Below is a small trained network, with its code and all its weights. Each question gives an input and a target symbol and asks what happens when units are switched off, that is, made to give their printed mean instead of their output.

import numpy as np


def w(rows, s, z=0):
    codes = np.array(rows[::2]) - 128.0
    scale = np.full(codes.shape[1], s)
    scale[-1] = z or s
    return codes * scale


def f(y):
    return np.maximum(y, 0)


def softmax(a):
    e = np.exp(a - a.max(-1, keepdims=True))
    return e / e.sum(-1, keepdims=True)


def log_softmax(a):
    a = a - a.max(-1, keepdims=True)
    return a - np.log(np.exp(a).sum(-1, keepdims=True))


def net(x, mask):
    ids = ['ΔΘΛΣΦαβγεζηπψ'.index(c) for c in x.split()]
    T = len(ids)
    res = E[ids] + P[:T]
    r = res
    for j in range(3):
        rows = slice(2 * j, 2 * j + 2)
        q, k, v = (r @ M[0][rows].T for M in (Q, K, V))
        z = softmax(np.where(np.tri(T) > 0, q @ k.T / 2**0.5, -1e9)) @ v
        o = O[0][rows]
        res = res + np.where(mask[j], z, o[:, -1]) @ o[:, :-1]
    y = f(res @ A[0][:, :-1].T + A[0][:, -1])
    res = res + np.where(mask[3:7], y, B[0][:, -1]) @ B[0][:, :-1]
    return log_softmax(res[-1] @ U[:, :-1].T + U[:, -1])


Q, K, V, O, A, B = {}, {}, {}, {}, {}, {}
E = w([
[99,161,192,74,141,166],'Δ',
[84,69,129,222,116,80],'Θ',
[147,76,88,84,165,163],'Λ',
[113,1,130,116,76,140],'Σ',
[197,54,203,157,53,84],'Φ',
[132,96,84,64,158,29],'α',
[54,133,52,144,124,165],'β',
[59,85,214,70,101,160],'γ',
[121,214,125,197,179,109],'ε',
[42,115,128,82,177,168],'ζ',
[153,171,149,100,96,185],'η',
[185,88,99,208,86,117],'π',
[59,156,218,159,143,83],'ψ',
],0.011)
P = w([
[117,175,67,91,42,92],'0',
[106,155,79,102,78,97],'1',
[109,132,113,113,109,108],'2',
[114,115,129,119,135,111],'3',
[128,95,144,133,157,125],'4',
[117,83,162,149,176,126],'5',
[126,78,173,161,194,140],'6',
[129,56,177,179,215,140],'7',
[146,46,206,199,234,162],'8',
[129,31,214,204,252,178],'9',
],0.0039)
Q[0] = w([
[85,203,143,99,108,150],'H0',
[187,104,79,140,77,48],'H0',
[114,198,152,148,68,97],'H1',
[83,56,2,140,142,111],'H1',
[156,166,146,164,81,187],'H2',
[88,180,157,102,123,180],'H2',
],0.05)
K[0] = w([
[79,223,115,80,84,76],'H0',
[101,109,93,223,51,178],'H0',
[82,173,170,216,90,126],'H1',
[75,101,2,117,120,59],'H1',
[189,187,118,148,40,148],'H2',
[89,185,174,137,104,219],'H2',
],0.037)
V[0] = w([
[163,113,79,72,156,18],'H0',
[140,131,171,136,213,161],'H0',
[107,69,70,148,107,210],'H1',
[95,178,142,85,10,80],'H1',
[242,79,161,123,178,186],'H2',
[118,156,81,14,138,71],'H2',
],0.013)
O[0] = w([
[188,88,133,149,255,113,253],'H0',
[106,195,181,123,151,135,76],'H0',
[50,74,42,127,100,176,110],'H1',
[102,193,188,81,54,88,183],'H1',
[192,163,132,51,55,124,72],'H2',
[175,73,122,96,244,144,244],'H2',
],0.0079,0.0024)
A[0] = w([
[149,188,5,122,127,117,119],'N0',
[135,124,136,159,145,140,3],'N1',
[169,222,53,106,118,117,75],'N2',
[102,215,88,91,166,149,117],'N3',
],0.022,0.0066)
B[0] = w([
[147,183,253,204,99,252,231],'N0',
[154,135,122,57,53,190,196],'N1',
[198,63,2,175,151,205,170],'N2',
[167,235,25,60,122,72,255],'N3',
],0.011,0.0034)
U = w([
[24,100,221,3,89,153,151],'Δ',
[156,230,181,10,106,127,53],'Θ',
[74,207,224,197,163,48,109],'Λ',
[181,141,143,208,63,129,74],'Σ',
[86,18,65,68,52,136,136],'Φ',
[162,92,175,93,184,212,139],'α',
[67,104,68,246,120,31,214],'β',
[207,110,170,121,19,35,108],'γ',
[43,192,112,175,167,192,71],'ε',
[204,112,42,72,68,150,81],'ζ',
[21,126,42,66,185,136,103],'η',
[171,219,78,247,166,52,56],'π',
[193,63,124,171,211,49,253],'ψ',
],0.0055,0.0026)

Each question gives the input, a string of symbols that net reads in full, and the target symbol t.
The units are the heads (2 rows each of Q, K, V and O) and the neurons (one row each of A and B). Each row of codes is followed by its name. A weight is (code - 128) times the scale printed after its matrix; where a second scale follows, it is the last column's (O, A, B and U).
mask holds one flag per unit, heads first, then neurons. A switched-off unit (its flag False) gives its mean, the last column of its rows in O or B, instead of its output. The means were averaged over made-up inputs and are rounded, as every weight is.
A unit's drop is (log p(t) with every unit on - log p(t) with that unit switched off) / (log p(t) with every unit on - log p(t) with every unit switched off).
The circuit of an input: a set's keep is (log p(t) with only the set's units on - log p(t) with every unit switched off) / (log p(t) with every unit on - log p(t) with every unit switched off). Starting from all 7 units, units are removed one at a time, each time the one whose removal leaves the highest keep (on an exact tie, the one counted first), for as long as the keep stays at least 0.8.
units of the circuit, in order: the units of the circuit, biggest drop first
unit that matters most: the unit with the biggest drop
k most important neurons: the k neurons with the biggest drops, biggest first
heads that matter: for each layer, one digit per head in row order, 1 if its drop is at least 0.15 and else 0, layers parted by /
drop when u is switched off: that unit's drop, to one decimal
input ζ ε π ε Θ η η, target ζ: 3 most important neurons -> [N2 N0 N3]
input γ α π, target ψ: unit that matters most -> H2
input Φ β η γ Σ η Θ π Σ ζ, target η: heads that matter -> 110
input ζ π Δ Σ γ η, target ζ: 2 most important neurons -> [N2 N3]
input ψ ε Σ ζ α, target ψ: heads that matter -> 011
input Σ Δ β, target ε: units of the circuit, in order -> [N0 H1]
input ζ Φ α ψ ζ ε, target ψ: heads that matter -> 100
input ε π ψ Δ Λ ε ψ Θ, target β: heads that matter -> 011
input γ ε Σ, target Φ: heads that matter -> 110
input β ε ε ζ, target η: 2 most important neurons -> [N3 N0]
input α γ Φ, target ψ: heads that matter -> 001
input Δ ζ η β Λ, target α: heads that matter -> 011
input ε β ψ Θ ζ ψ Φ, target γ: heads that matter -> 001
input ε η Σ ζ Σ π ψ β, target ε: unit that matters most -> H1
input ε Φ α γ π β ε η, target ψ: 2 most important neurons -> [N0 N3]
input γ γ α β ψ Σ, target ψ: 2 most important neurons -> [N0 N1]
input Φ Σ π ε, target π: 3 most important neurons -> [N3 N2 N1]
input Λ α ζ Λ β, target ψ: drop when H0 is switched off -> 0.7
input Δ Φ γ α ζ, target ψ: drop when H0 is switched off -> 0.6
input ψ Θ ψ γ ε ζ π, target Σ: unit that matters most -> H2
input π ε ψ α Σ γ, target ψ: drop when H0 is switched off -> 1.1
